Below is a small trained network, with its code and all its weights. Each question gives an input and a class and asks what happens when units are switched off, that is, made to give their printed mean instead of their output.

import numpy as np


def w(rows, s, z=0):
    codes = np.array(rows[::2]) - 128.0
    scale = np.full(codes.shape[1], s)
    scale[-1] = z or s
    return codes * scale


def f(y):
    return y / 2 * (1 + np.tanh(0.7978845608 * (y + 0.044715 * y**3)))


def log_softmax(a):
    a = a - a.max(-1, keepdims=True)
    return a - np.log(np.exp(a).sum(-1, keepdims=True))


def net(x, mask):
    res = np.array(x, float).reshape(1, 3) / 4 @ E
    y = f(res @ A[0][:, :-1].T + A[0][:, -1])
    res = res + np.where(mask, y, B[0][:, -1]) @ B[0][:, :-1]
    return log_softmax(res[-1] @ U[:, :-1].T + U[:, -1])


A, B = {}, {}
E = w([
[127,188,226,50,115,69,95,135],'x0',
[176,76,224,62,119,204,163,111],'x1',
[1,197,110,82,113,145,156,136],'x2',
],0.0073)
A[0] = w([
[71,129,64,149,128,121,138,130,204],'neuron 0',
[186,109,88,175,129,141,123,125,188],'neuron 1',
[129,117,112,104,117,135,129,138,105],'neuron 2',
[116,115,159,96,126,217,145,132,201],'neuron 3',
[137,114,155,99,123,158,128,126,98],'neuron 4',
[254,92,205,121,129,115,122,123,198],'neuron 5',
[22,195,182,65,124,69,124,128,255],'neuron 6',
[158,86,169,99,124,221,142,134,214],'neuron 7',
],0.018,0.003)
B[0] = w([
[143,178,33,130,121,114,87,138,187],'neuron 0',
[109,36,94,118,123,106,136,139,196],'neuron 1',
[130,116,123,119,129,140,129,128,127],'neuron 2',
[131,77,171,188,141,140,159,113,182],'neuron 3',
[113,156,126,154,128,153,123,122,155],'neuron 4',
[127,144,175,52,114,90,96,157,251],'neuron 5',
[139,156,251,78,125,122,120,135,235],'neuron 6',
[127,161,210,156,140,161,158,99,212],'neuron 7',
],0.024,0.016)
U = w([
[133,220,77,122,132,118,86,150,1],'0',
[107,86,2,197,143,119,125,136,153],'1',
[122,134,179,167,173,205,219,35,68],'2',
[133,145,180,18,119,75,98,192,193],'3',
],0.007,0.0022)

Each question gives the input, the list of numbers given to net, and the class t.
The units are the neurons (one row each of A and B). Each row of codes is followed by its name. A weight is (code - 128) times the scale printed after its matrix; where a second scale follows, it is the last column's (A, B and U).
mask holds one flag per neuron, in row order. A switched-off neuron (its flag False) gives its mean, the last column of its row in B, instead of its output. The means were averaged over made-up inputs and are rounded, as every weight is.
A unit's drop is (log p(t) with every unit on - log p(t) with that unit switched off) / (log p(t) with every unit on - log p(t) with every unit switched off).
The circuit of an input: a set's keep is (log p(t) with only the set's units on - log p(t) with every unit switched off) / (log p(t) with every unit on - log p(t) with every unit switched off). Starting from all 8 units, units are removed one at a time, each time the one whose removal leaves the highest keep (on an exact tie, the one counted first), for as long as the keep stays at least 0.8.
circuit, biggest first: the units of the circuit, biggest drop first
unit that matters most: the unit with the biggest drop
k most important neurons: the k neurons with the biggest drops, biggest first
drop when u is switched off: that unit's drop, to one decimal
input [-1,-4,-5], class 1: 2 most important neurons -> neuron 6; neuron 5
input [-8,-5,5], class 1: 2 most important neurons -> neuron 6; neuron 5
input [-8,-1,8], class 1: unit that matters most -> neuron 5
input [-2,-5,6], class 0: 3 most important neurons -> neuron 0; neuron 5; neuron 1
input [0,-4,-3], class 1: 2 most important neurons -> neuron 6; neuron 5
input [-5,0,1], class 1: circuit, biggest first -> neuron 6; neuron 5
input [-4,0,6], class 0: circuit, biggest first -> neuron 5; neuron 0
input [1,6,0], class 2: 2 most important neurons -> neuron 7; neuron 3
input [-5,3,7], class 2: 2 most important neurons -> neuron 5; neuron 3
input [-2,-8,3], class 0: 2 most important neurons -> neuron 0; neuron 5
input [0,-2,-2], class 1: 3 most important neurons -> neuron 6; neuron 5; neuron 7
input [-4,0,4], class 1: circuit, biggest first -> neuron 5; neuron 6
input [-1,-8,3], class 0: 2 most important neurons -> neuron 0; neuron 5
input [-7,-4,-8], class 1: circuit, biggest first -> neuron 6
input [-6,-8,5], class 0: drop when neuron 5 is switched off -> -0.2
input [-8,3,-2], class 2: drop when neuron 7 is switched off -> 0.3
input [-6,-1,7], class 0: drop when neuron 1 is switched off -> 0.2
input [-4,0,-1], class 1: drop when neuron 6 is switched off -> 0.3
